[[-9.3, 34.0, -48.3, 34.3, 14.1, -28.7],
 [-16.2, -30.0, 4.7, -44.8, 53.5, -26.2],
 [-11.0, 21.2, -35.4, 49.5, 24.4, -23.8],
 [-45.3, -55.5, -5.6, 16.0, 24.4, 5.9],
 [-43.6, -33.2, -43.1, -22.0, 8.9, -22.5],
 [24.9, 24.4, 11.2, 10.0, 55.2, 33.0],
 [33.5, -42.7, 46.1, 5.4, -32.2, 5.9],
 [-41.9, 5.2, -17.3, -19.0, 27.8, -6.5],
 [-23.0, -20.4, 4.7, 43.4, -59.6, -5.2],
 [36.9, 24.4, -34.1, -38.7, 36.4, -8.9],
 [-24.8, -2.8, -0.4, -28.1, 3.8, -59.6],
 [-47.0, -28.4, -6.9, 13.0, 56.9, 5.9],
 [45.5, -41.1, -6.9, -8.3, 27.8, -6.5],
 [-21.3, -23.6, 29.3, 40.4, -9.9, 33.0],
 [33.5, 5.2, -5.6, -17.4, 63.8, -22.5],
 [30.1, 46.8, -6.9, 3.9, 8.9, -31.2]]
Indices start at 0.
The entry at row 0, column 2 is -48.3
The entry in the top-left corner -> -9.3
Find the top entry of the column that holds the largest entry.
A: 14.1
The entry directly below 29.3 is -5.6
Find the entry at row 0, column 1.
A: 34.0
The entry just left of -9.9: 40.4
Find the entry directly above 29.3.
A: -6.9
Find the entry directly below the largest entry.
A: 8.9
Find the entry directly below -20.4.
A: 24.4
Find the maximum.
A: 63.8
Find the bottom-right entry.
A: -31.2
The entry just right of 21.2 -> -35.4
The entry just right of 46.8 is -6.9
Find the entry just right of -0.4.
A: -28.1
Find the entry in the bottom-left corner.
A: 30.1
The entry directly below 13.0: -8.3
Find the entry directly below -42.7.
A: 5.2
The entry in row 1 and column 0: -16.2
The entry just left of -23.8: 24.4
The entry directly above -8.9: -5.2
The entry just right of the largest entry -> -22.5
Find the entry just left of 56.9.
A: 13.0
The top-right entry -> -28.7
Find the entry directly above -24.8.
A: 36.9
Find the entry just right of -28.1.
A: 3.8
Find the entry just left of 13.0.
A: -6.9
The entry directly above 16.0 is 49.5
